Below is a small trained network, with its code and all its weights. Each question gives an input and a class and asks what happens when units are switched off, that is, made to give their printed mean instead of their output.

import numpy as np


def w(rows, s, z=0):
    codes = np.array(rows[::2]) - 128.0
    scale = np.full(codes.shape[1], s)
    scale[-1] = z or s
    return codes * scale


def f(y):
    return y / 2 * (1 + np.tanh(0.7978845608 * (y + 0.044715 * y**3)))


def log_softmax(a):
    a = a - a.max(-1, keepdims=True)
    return a - np.log(np.exp(a).sum(-1, keepdims=True))


def net(x, mask):
    res = np.array(x, float).reshape(1, 7) / 4 @ E
    y = f(res @ A[0][:, :-1].T + A[0][:, -1])
    res = res + np.where(mask, y, B[0][:, -1]) @ B[0][:, :-1]
    return log_softmax(res[-1] @ U[:, :-1].T + U[:, -1])


A, B = {}, {}
E = w([
[128,129,129,128,128],'x0',
[35,142,102,169,32],'x1',
[147,250,71,183,158],'x2',
[129,128,127,129,129],'x3',
[126,129,129,129,131],'x4',
[75,144,72,36,162],'x5',
[128,129,128,128,127],'x6',
],0.016)
A[0] = w([
[188,125,130,135,179,54],'N0',
[96,11,172,117,104,159],'N1',
[118,131,127,153,89,124],'N2',
[103,159,67,178,110,83],'N3',
[193,137,136,124,157,53],'N4',
[71,177,110,196,112,104],'N5',
[82,154,95,83,141,201],'N6',
[110,106,80,53,157,91],'N7',
[163,209,87,130,138,43],'N8',
[105,128,149,86,107,101],'N9',
[56,133,58,82,173,69],'N10',
[67,165,158,105,55,51],'N11',
[187,117,197,82,115,96],'N12',
[141,142,144,136,132,56],'N13',
[206,115,102,99,129,199],'N14',
[152,188,80,133,159,188],'N15',
[125,98,115,70,135,89],'N16',
[151,175,83,130,162,11],'N17',
[96,158,101,88,129,41],'N18',
[66,129,111,120,62,164],'N19',
[163,102,159,182,123,212],'N20',
[125,171,137,103,151,161],'N21',
[126,153,112,190,90,99],'N22',
[83,99,83,116,83,184],'N23',
[94,113,107,114,91,43],'N24',
[157,133,85,150,180,98],'N25',
[103,87,168,132,108,66],'N26',
[140,118,138,80,147,139],'N27',
[133,180,151,205,64,98],'N28',
[97,114,131,67,117,139],'N29',
[6,120,101,155,58,33],'N30',
[76,116,135,123,124,78],'N31',
[139,112,160,57,171,116],'N32',
[87,108,106,108,178,174],'N33',
[157,109,220,181,129,99],'N34',
[115,104,111,61,98,134],'N35',
[113,132,162,177,93,63],'N36',
[81,142,73,80,148,185],'N37',
],0.015,0.011)
B[0] = w([
[101,197,212,207,52,172],'N0',
[187,169,183,143,62,253],'N1',
[120,126,129,105,176,164],'N2',
[62,98,116,165,187,183],'N3',
[106,200,212,190,50,165],'N4',
[84,87,111,148,197,201],'N5',
[161,104,93,93,173,214],'N6',
[74,125,104,134,158,193],'N7',
[215,162,165,105,118,182],'N8',
[125,101,117,122,151,155],'N9',
[157,230,193,127,18,204],'N10',
[185,145,180,92,110,189],'N11',
[141,86,57,101,188,180],'N12',
[100,155,163,115,134,126],'N13',
[142,82,90,70,174,191],'N14',
[112,208,220,202,72,210],'N15',
[103,108,125,114,158,166],'N16',
[189,107,51,45,133,161],'N17',
[80,160,254,224,68,157],'N18',
[109,132,216,149,116,228],'N19',
[121,210,213,157,78,201],'N20',
[113,138,118,163,149,165],'N21',
[86,85,96,122,166,177],'N22',
[101,128,134,174,126,216],'N23',
[158,115,110,70,129,158],'N24',
[167,152,164,112,103,164],'N25',
[95,159,176,198,86,165],'N26',
[87,106,82,83,142,168],'N27',
[91,51,113,122,162,199],'N28',
[115,114,91,131,152,185],'N29',
[219,180,172,92,55,244],'N30',
[143,128,102,112,152,155],'N31',
[115,88,88,102,175,190],'N32',
[112,85,100,102,142,183],'N33',
[217,139,165,64,106,191],'N34',
[101,85,116,111,157,186],'N35',
[75,99,91,167,180,161],'N36',
[191,139,93,88,123,218],'N37',
],0.0098,0.021)
U = w([
[217,148,123,52,115,254],'0',
[108,173,161,154,95,94],'1',
[1,83,73,115,202,127],'2',
],0.018,0.0041)

Each question gives the input, the list of numbers given to net, and the class t.
The units are the neurons (one row each of A and B). Each row of codes is followed by its name. A weight is (code - 128) times the scale printed after its matrix; where a second scale follows, it is the last column's (A, B and U).
mask holds one flag per neuron, in row order. A switched-off neuron (its flag False) gives its mean, the last column of its row in B, instead of its output. The means were averaged over made-up inputs and are rounded, as every weight is.
A unit's drop is (log p(t) with every unit on - log p(t) with that unit switched off) / (log p(t) with every unit on - log p(t) with every unit switched off).
The circuit of an input: a set's keep is (log p(t) with only the set's units on - log p(t) with every unit switched off) / (log p(t) with every unit on - log p(t) with every unit switched off). Starting from the 12 units with the biggest drops (on a tie, the unit counted first), units are removed one at a time, each time the one whose removal leaves the highest keep (on an exact tie, the one counted first), for as long as the keep stays at least 0.8.
units of the circuit, in order: the units of the circuit, biggest drop first
k most important neurons: the k neurons with the biggest drops, biggest first
drop of u: that unit's drop, to one decimal
input [-3,-3,5,-2,0,-1,3], class 1: units of the circuit, in order	(N15)
input [3,-8,-7,6,8,1,2], class 2: units of the circuit, in order	(N30; N32)
input [4,-8,3,4,-4,-7,7], class 1: 2 most important neurons	(N0; N4)
input [-3,-1,-7,-7,7,1,3], class 2: 2 most important neurons	(N30; N10)
input [3,0,-7,4,0,8,-1], class 2: 2 most important neurons	(N7; N35)
input [2,8,-1,5,-8,6,-8], class 0: 2 most important neurons	(N30; N37)
input [4,7,-1,1,8,1,5], class 0: 2 most important neurons	(N30; N15)
input [2,-5,8,-6,8,0,-7], class 1: 2 most important neurons	(N15; N0)
input [-7,-1,3,-3,-1,-1,6], class 1: 3 most important neurons	(N30; N37; N34)
input [5,-7,3,-5,8,-3,6], class 1: 2 most important neurons	(N0; N4)
input [0,8,2,-2,8,-2,-2], class 2: drop of N1	0.0
input [5,8,-5,-1,5,8,1], class 0: drop of N30	0.2
input [-6,8,-1,-2,7,4,1], class 0: drop of N37	0.1
input [1,-5,6,-5,3,-2,2], class 1: most important neuron	(N15)
